Where the symbols take the objects:
z554 j z291
z554 v z389
z554 p z496
z554 y z714
z554 i z708
z291 j z841
z291 v z565
z291 p z737
z291 y z884
z291 i z829
z708 j z829
z708 v z566
z708 p z554
z708 y z241
z708 i z572
z538 j z708
z538 v z996
z538 p z841
z538 y z650
z538 i z16
z169 j z576
z169 v z549
z169 p z878
z169 y z911
z169 i z148
z893 j z868
z893 v z608
z893 p z44
z893 y z143
z893 i z737
z714 j z884
z714 v z554
z714 p z138
z714 y z389
z714 i z241
z353 j z569
z353 v z672
z353 p z996
z353 y z16
z353 i z878
z59 j z650
z59 v z829
z59 p z884
z59 y z485
z59 i z215
z868 j z585
z868 v z878
z868 p z16
z868 y z107
z868 i z911
z565 j z148
z565 v z884
z565 p z114
z565 y z291
z565 i z485
z650 j z241
z650 v z538
z650 p z267
z650 y z996
z650 i z672
z496 j z737
z496 v z576
z496 p z585
z496 y z138
z496 i z554
z841 j z554
z841 v z148
z841 p z911
z841 y z267
z841 i z538
z44 j z16
z44 v z812
z44 p z829
z44 y z215
z44 i z893
z267 j z714
z267 v z841
z267 p z549
z267 y z148
z267 i z650
z27 j z608
z27 v z491
z27 p z569
z27 y z585
z27 i z576
z572 j z44
z572 v z569
z572 p z708
z572 y z49
z572 i z585
z148 j z389
z148 v z267
z148 p z169
z148 y z841
z148 i z996
z114 j z169
z114 v z190
z114 p z608
z114 y z737
z114 i z565
z884 j z267
z884 v z291
z884 p z190
z884 y z565
z884 i z59
z672 j z49
z672 v z16
z672 p z650
z672 y z353
z672 i z107
z569 j z812
z569 v z49
z569 p z566
z569 y z572
z569 i z27
z485 j z996
z485 v z59
z485 p z565
z485 y z829
z485 i z812
z389 j z565
z389 v z714
z389 p z576
z389 y z554
z389 i z566
z996 j z566
z996 v z650
z996 p z148
z996 y z538
z996 i z353
z585 j z893
z585 v z27
z585 p z572
z585 y z491
z585 i z496
z566 j z485
z566 v z241
z566 p z389
z566 y z708
z566 i z569
z812 j z353
z812 v z215
z812 p z485
z812 y z44
z812 i z608
z138 j z190
z138 v z496
z138 p z491
z138 y z576
z138 i z714
z911 j z496
z911 v z169
z911 p z868
z911 y z549
z911 i z841
z16 j z572
z16 v z353
z16 p z538
z16 y z672
z16 i z868
z829 j z538
z829 v z485
z829 p z291
z829 y z59
z829 i z44
z190 j z549
z190 v z737
z190 p z143
z190 y z114
z190 i z884
z143 j z107
z143 v z893
z143 p z215
z143 y z608
z143 i z190
z576 j z114
z576 v z138
z576 p z27
z576 y z496
z576 i z389
z878 j z27
z878 v z107
z878 p z353
z878 y z868
z878 i z169
z491 j z143
z491 v z585
z491 p z49
z491 y z27
z491 i z138
z241 j z59
z241 v z708
z241 p z714
z241 y z566
z241 i z49
z737 j z911
z737 v z114
z737 p z893
z737 y z190
z737 i z291
z215 j z672
z215 v z44
z215 p z59
z215 y z812
z215 i z143
z549 j z138
z549 v z911
z549 p z107
z549 y z169
z549 i z267
z608 j z878
z608 v z143
z608 p z812
z608 y z893
z608 i z114
z107 j z491
z107 v z868
z107 p z672
z107 y z878
z107 i z549
z49 j z215
z49 v z572
z49 p z241
z49 y z569
z49 i z491

In the rows, 36 stands for zero.

The rows follow the links: the fewer symbols apart two objects are, the more alike their rows tend to be.

Each row is also shifted at random along 3 hidden directions that mean nothing.

Each row, then its object:
[ 42,  29,  25,  41,  39,  31,  34,  40,  32,  38,  42,  24,  48,  36,  36,  39,  32,  36,  34,  28,  41,  28,  34,  35,  42,  44,  29,  37,  32,  43,  32,  34] | z996
[ 22,  35,  45,  32,  35,  43,  22,  25,  40,  35,  42,  37,  29,  28,  26,  36,  31,  32,  34,  39,  33,  43,  34,  31,  34,  40,  33,  27,  42,  28,  37,  30] | z27
[ 45,  49,  41,  29,  43,  38,  35,  42,  43,  43,  59,  29,  36,  34,  24,  34,  23,  39,  37,  49,  29,  52,  32,  38,  31,  45,  32,  41,  47,  40,  26,  41] | z241
[ 25,  44,  33,  35,  32,  32,  44,  39,  32,  28,  29,  37,  38,  37,  32,  46,  29,  26,  40,  46,  22,  29,  28,  43,  47,  30,  45,  42,  37,  46,  36,  54] | z841
[ 19,  31,  29,  36,  39,  27,  34,  38,  39,  36,  42,  42,  38,  40,  36,  55,  24,  43,  29,  47,  29,  33,  32,  37,  38,  26,  37,  38,  34,  35,  29,  39] | z389
[ 27,  38,  35,  36,  43,  35,  31,  33,  29,  34,  41,  27,  48,  37,  25,  50,  23,  24,  37,  47,  24,  36,  38,  39,  42,  32,  33,  27,  39,  41,  34,  42] | z148
[ 40,  44,  34,  38,  32,  37,  41,  46,  37,  39,  45,  38,  39,  53,  46,  41,  32,  46,  37,  47,  41,  41,  41,  39,  41,  25,  35,  37,  32,  37,  37,  42] | z884
[ 27,  26,  29,  42,  39,  30,  32,  29,  33,  34,  30,  29,  43,  34,  38,  32,  37,  29,  26,  32,  41,  25,  33,  39,  31,  45,  38,  34,  30,  34,  34,  41] | z353
[ 31,  37,  39,  35,  44,  42,  27,  25,  28,  37,  37,  32,  39,  42,  21,  43,  24,  21,  36,  34,  27,  33,  40,  37,  37,  34,  40,  19,  42,  36,  35,  39] | z169
[ 36,  44,  43,  41,  35,  45,  46,  37,  40,  35,  32,  40,  34,  50,  39,  37,  36,  36,  43,  36,  35,  48,  43,  36,  38,  32,  42,  27,  32,  31,  39,  37] | z190
[ 30,  23,  22,  35,  26,  26,  52,  50,  36,  35,  22,  39,  36,  38,  55,  31,  54,  53,  29,  34,  57,  18,  33,  43,  38,  32,  43,  51,  37,  31,  46,  42] | z44
[  8,  33,  40,  44,  31,  36,  34,  23,  36,  26,  28,  41,  37,  34,  36,  38,  29,  19,  34,  24,  38,  32,  33,  32,  41,  48,  45,  24,  20,  30,  36,  40] | z878
[ 52,  41,  38,  28,  38,  41,  38,  36,  34,  44,  32,  37,  28,  42,  33,  30,  41,  41,  49,  34,  35,  33,  44,  38,  43,  25,  39,  30,  46,  36,  44,  25] | z737
[ 29,  43,  45,  35,  40,  41,  37,  32,  43,  34,  30,  44,  25,  29,  25,  45,  36,  29,  48,  32,  21,  36,  37,  38,  34,  29,  42,  38,  38,  35,  35,  36] | z496
[ 49,  33,  36,  34,  35,  35,  32,  28,  37,  28,  31,  52,  19,  21,  42,  32,  46,  41,  39,  28,  42,  36,  32,  30,  36,  37,  35,  38,  33,  35,  41,  22] | z585
[ 27,  38,  39,  44,  37,  32,  40,  32,  35,  29,  32,  36,  41,  34,  34,  38,  39,  19,  47,  25,  34,  39,  27,  37,  46,  45,  37,  51,  31,  40,  29,  40] | z538
[ 33,  39,  27,  34,  33,  32,  39,  46,  32,  43,  38,  26,  42,  49,  39,  40,  30,  47,  34,  46,  39,  27,  41,  34,  43,  25,  31,  32,  41,  35,  39,  32] | z565
[ 31,  35,  37,  36,  33,  26,  42,  37,  45,  36,  41,  47,  36,  28,  37,  42,  38,  37,  39,  28,  32,  35,  30,  42,  35,  38,  38,  53,  36,  38,  29,  34] | z708

Complete each set of four: the symbols that take the first to the second take the third to the fourth, perhaps in another order.
Answers are names.
[ 32,  36,  38,  34,  31,  27,  42,  39,  39,  34,  33,  47,  32,  33,  37,  50,  40,  40,  40,  39,  30,  34,  29,  38,  39,  31,  35,  49,  36,  38,  35,  36]
: [ 35,  38,  32,  41,  28,  31,  45,  38,  31,  33,  26,  40,  34,  42,  48,  42,  47,  42,  45,  35,  39,  36,  36,  40,  47,  25,  32,  46,  34,  38,  40,  31]
:: [ 48,  41,  40,  36,  33,  43,  34,  39,  39,  40,  36,  37,  32,  44,  45,  25,  41,  48,  38,  31,  54,  42,  42,  36,  35,  38,  27,  26,  33,  29,  44,  31]
: z107

[ 32,  23,  31,  43,  39,  36,  36,  36,  33,  38,  36,  27,  43,  33,  41,  31,  39,  33,  28,  32,  36,  28,  33,  34,  32,  45,  31,  31,  34,  37,  34,  42]
: [ 29,  39,  48,  59,  48,  40,  31,  26,  36,  28,  32,  36,  41,  34,  34,  31,  46,  17,  41,  31,  38,  45,  37,  32,  38,  55,  34,  33,  21,  35,  33,  45]
:: [ 36,  42,  45,  36,  32,  42,  37,  31,  35,  34,  21,  38,  29,  29,  38,  28,  42,  33,  54,  26,  42,  34,  40,  35,  44,  40,  33,  35,  35,  31,  42,  28]
: z608

[ 49,  32,  41,  40,  44,  40,  31,  27,  31,  42,  29,  31,  28,  25,  26,  26,  47,  20,  48,  32,  27,  34,  35,  38,  36,  49,  26,  41,  41,  42,  37,  37]
: [ 30,  25,  29,  53,  33,  27,  45,  38,  37,  27,  32,  38,  41,  38,  53,  31,  50,  35,  22,  34,  46,  30,  32,  39,  28,  43,  47,  43,  20,  38,  36,  52]
:: [ 22,  25,  41,  43,  40,  35,  25,  29,  41,  41,  38,  42,  36,  31,  40,  39,  46,  33,  33,  30,  37,  39,  36,  31,  31,  46,  23,  38,  28,  29,  30,  23]
: z572

[ 12,  31,  39,  40,  41,  30,  35,  31,  40,  38,  40,  40,  37,  29,  37,  40,  37,  29,  29,  37,  31,  34,  34,  35,  28,  44,  36,  40,  41,  25,  31,  34]
: [ 41,  37,  35,  37,  36,  42,  39,  46,  38,  41,  33,  26,  34,  42,  42,  19,  42,  41,  32,  41,  46,  44,  40,  41,  28,  38,  35,  37,  40,  32,  36,  38]
:: [ 39,  23,  35,  41,  39,  36,  35,  31,  34,  43,  31,  30,  40,  41,  49,  29,  49,  41,  37,  31,  49,  32,  43,  31,  36,  42,  22,  38,  29,  31,  42,  15]
: z672

[ 43,  24,  20,  37,  34,  34,  37,  38,  29,  36,  37,  31,  44,  39,  36,  40,  30,  44,  24,  36,  40,  24,  33,  33,  34,  25,  50,  20,  38,  40,  43,  43]
: [ 40,  32,  37,  28,  30,  33,  35,  35,  42,  31,  29,  42,  19,  26,  35,  33,  41,  46,  34,  32,  43,  36,  31,  33,  34,  37,  38,  39,  39,  34,  39,  34]
:: [ 28,  45,  44,  37,  38,  39,  31,  33,  35,  29,  39,  28,  37,  33,  29,  31,  28,  23,  40,  40,  35,  47,  36,  31,  34,  46,  40,  25,  35,  35,  40,  50]
: z569

[ 20,  41,  39,  38,  32,  33,  39,  38,  36,  28,  30,  48,  30,  31,  32,  47,  34,  33,  42,  42,  26,  41,  26,  41,  37,  32,  43,  48,  35,  39,  30,  38]
: [ -2,  35,  39,  41,  28,  28,  37,  30,  36,  30,  33,  50,  38,  38,  38,  59,  26,  30,  34,  36,  31,  37,  30,  36,  37,  32,  42,  44,  27,  30,  26,  35]
:: [ 35,  46,  46,  51,  41,  35,  28,  32,  33,  33,  38,  43,  41,  44,  36,  43,  39,  26,  46,  29,  34,  45,  38,  38,  46,  43,  30,  31,  15,  43,  34,  37]
: z841

[  8,  42,  39,  38,  34,  40,  54,  49,  41,  37,  34,  33,  38,  47,  47,  27,  33,  32,  27,  46,  44,  42,  38,  42,  26,  37,  50,  40,  42,  29,  31,  55]
: [ 30,  39,  46,  51,  45,  37,  36,  36,  38,  35,  38,  34,  39,  37,  41,  30,  42,  17,  37,  33,  41,  42,  34,  34,  30,  48,  36,  35,  26,  38,  32,  48]
:: [ 19,  39,  33,  32,  36,  37,  41,  34,  36,  41,  43,  27,  48,  43,  32,  36,  25,  27,  39,  39,  35,  40,  42,  38,  39,  37,  33,  43,  42,  33,  32,  31]
: z996

[ 33,  34,  30,  42,  36,  36,  41,  36,  35,  42,  40,  29,  44,  42,  37,  32,  34,  39,  40,  30,  40,  38,  41,  38,  43,  38,  28,  45,  36,  32,  37,  23]
: [ 34,  46,  38,  36,  41,  37,  41,  35,  35,  33,  33,  31,  38,  28,  28,  33,  32,  18,  47,  32,  23,  37,  34,  40,  48,  43,  36,  45,  39,  46,  33,  39]
:: [ 40,  28,  37,  37,  34,  28,  39,  36,  41,  33,  31,  44,  27,  25,  47,  37,  51,  43,  33,  33,  41,  30,  31,  35,  32,  42,  36,  54,  33,  36,  32,  33]
: z215

[ 18,  31,  36,  39,  41,  39,  35,  39,  37,  43,  35,  28,  38,  43,  39,  29,  41,  31,  32,  37,  40,  33,  45,  37,  34,  40,  30,  39,  42,  26,  37,  32]
: [ 26,  44,  48,  43,  37,  39,  35,  28,  40,  26,  35,  42,  33,  34,  36,  35,  34,  26,  41,  28,  37,  46,  32,  37,  36,  45,  44,  21,  25,  35,  36,  45]
:: [ 15,  44,  52,  44,  35,  39,  32,  27,  47,  23,  37,  55,  25,  34,  41,  36,  40,  31,  39,  25,  39,  53,  31,  29,  29,  47,  41,  35,  18,  28,  30,  34]
: z737

[ 46,  47,  50,  33,  47,  42,  28,  33,  45,  44,  48,  40,  27,  33,  22,  41,  29,  31,  37,  43,  21,  50,  34,  36,  26,  35,  36,  21,  44,  39,  33,  34]
: [ 34,  41,  37,  30,  36,  38,  43,  39,  34,  34,  26,  39,  31,  43,  34,  37,  39,  39,  46,  36,  35,  36,  39,  44,  39,  24,  45,  32,  42,  32,  41,  33]
:: [ 23,  31,  30,  43,  30,  37,  42,  30,  34,  32,  28,  43,  43,  50,  43,  39,  40,  38,  40,  24,  44,  29,  42,  36,  39,  21,  42,  33,  26,  26,  38,  25]
: z549

[ 53,  46,  43,  33,  40,  47,  23,  32,  35,  36,  42,  29,  31,  32,  27,  26,  35,  31,  38,  41,  37,  47,  38,  32,  37,  48,  30,  17,  38,  41,  42,  42]
: [ 38,  37,  33,  21,  36,  35,  40,  39,  40,  40,  44,  31,  36,  27,  29,  39,  30,  38,  34,  44,  25,  40,  30,  41,  34,  36,  43,  55,  51,  42,  31,  40]
:: [ 47,  32,  29,  42,  32,  25,  40,  46,  41,  35,  43,  48,  36,  42,  53,  46,  43,  60,  30,  36,  45,  38,  32,  37,  34,  31,  36,  47,  20,  40,  32,  37]
: z893

[ 49,  25,  23,  28,  35,  30,  37,  40,  38,  45,  46,  40,  39,  36,  36,  41,  35,  59,  19,  37,  38,  27,  34,  36,  26,  21,  41,  27,  46,  36,  40,  29]
: [ 27,  26,  24,  26,  31,  33,  31,  37,  43,  36,  40,  34,  32,  30,  43,  37,  27,  48,  20,  39,  45,  24,  29,  31,  27,  37,  42,  30,  43,  36,  36,  39]
:: [ 45,  43,  36,  45,  37,  38,  36,  35,  34,  31,  37,  41,  39,  40,  34,  40,  38,  35,  36,  31,  35,  43,  38,  35,  36,  35,  42,  23,  27,  40,  36,  45]
: z107

[ 41,  43,  56,  50,  43,  34,  27,  29,  38,  39,  44,  50,  31,  39,  37,  50,  42,  35,  47,  32,  29,  53,  38,  35,  37,  39,  21,  39,  18,  45,  33,  22]
: [ 36,  35,  38,  35,  43,  42,  29,  27,  31,  39,  35,  30,  40,  37,  22,  37,  29,  25,  37,  32,  26,  33,  38,  33,  36,  33,  38,  20,  40,  39,  37,  36]
:: [ 43,  32,  29,  31,  34,  33,  41,  39,  33,  32,  29,  39,  36,  35,  34,  40,  34,  39,  33,  36,  34,  27,  32,  41,  40,  25,  48,  29,  40,  43,  39,  48]
: z143

[ 24,  29,  35,  40,  39,  36,  32,  32,  40,  38,  36,  43,  35,  30,  38,  34,  41,  35,  32,  36,  39,  34,  39,  33,  28,  45,  27,  43,  34,  27,  30,  30]
: [ 45,  30,  25,  29,  37,  37,  39,  40,  34,  41,  38,  24,  49,  46,  41,  33,  38,  45,  36,  31,  42,  31,  41,  35,  41,  31,  26,  44,  39,  33,  40,  23]
:: [ 16,  44,  42,  48,  34,  33,  49,  40,  40,  31,  36,  39,  43,  50,  51,  35,  36,  29,  45,  30,  38,  49,  37,  40,  40,  43,  36,  50,  20,  32,  34,  39]
: z267

[ 22,  40,  31,  43,  34,  30,  42,  41,  32,  23,  29,  39,  42,  34,  34,  48,  34,  26,  38,  40,  25,  30,  29,  38,  50,  33,  43,  43,  32,  47,  35,  52]
: [ 53,  32,  34,  43,  41,  36,  26,  25,  27,  34,  37,  40,  43,  37,  29,  38,  41,  37,  38,  25,  37,  32,  39,  30,  40,  33,  33,  23,  31,  41,  45,  25]
:: [ 41,  38,  33,  34,  32,  36,  49,  40,  37,  38,  30,  36,  39,  35,  42,  29,  42,  35,  48,  30,  35,  34,  38,  36,  43,  33,  31,  51,  40,  34,  35,  26]
: z565

[ 66,  21,  29,  36,  40,  34,  25,  33,  34,  49,  47,  37,  40,  29,  38,  37,  38,  51,  33,  25,  38,  35,  37,  31,  32,  40,  15,  47,  38,  39,  39,   8]
: [ 32,  39,  47,  33,  44,  43,  36,  35,  39,  37,  39,  39,  26,  19,  26,  33,  40,  28,  42,  45,  24,  39,  33,  38,  33,  47,  34,  47,  54,  35,  30,  34]
:: [ 29,  41,  44,  28,  37,  40,  32,  34,  36,  26,  29,  30,  28,  27,  26,  31,  33,  22,  38,  35,  30,  35,  31,  35,  38,  42,  44,  28,  45,  38,  34,  50]
: z549

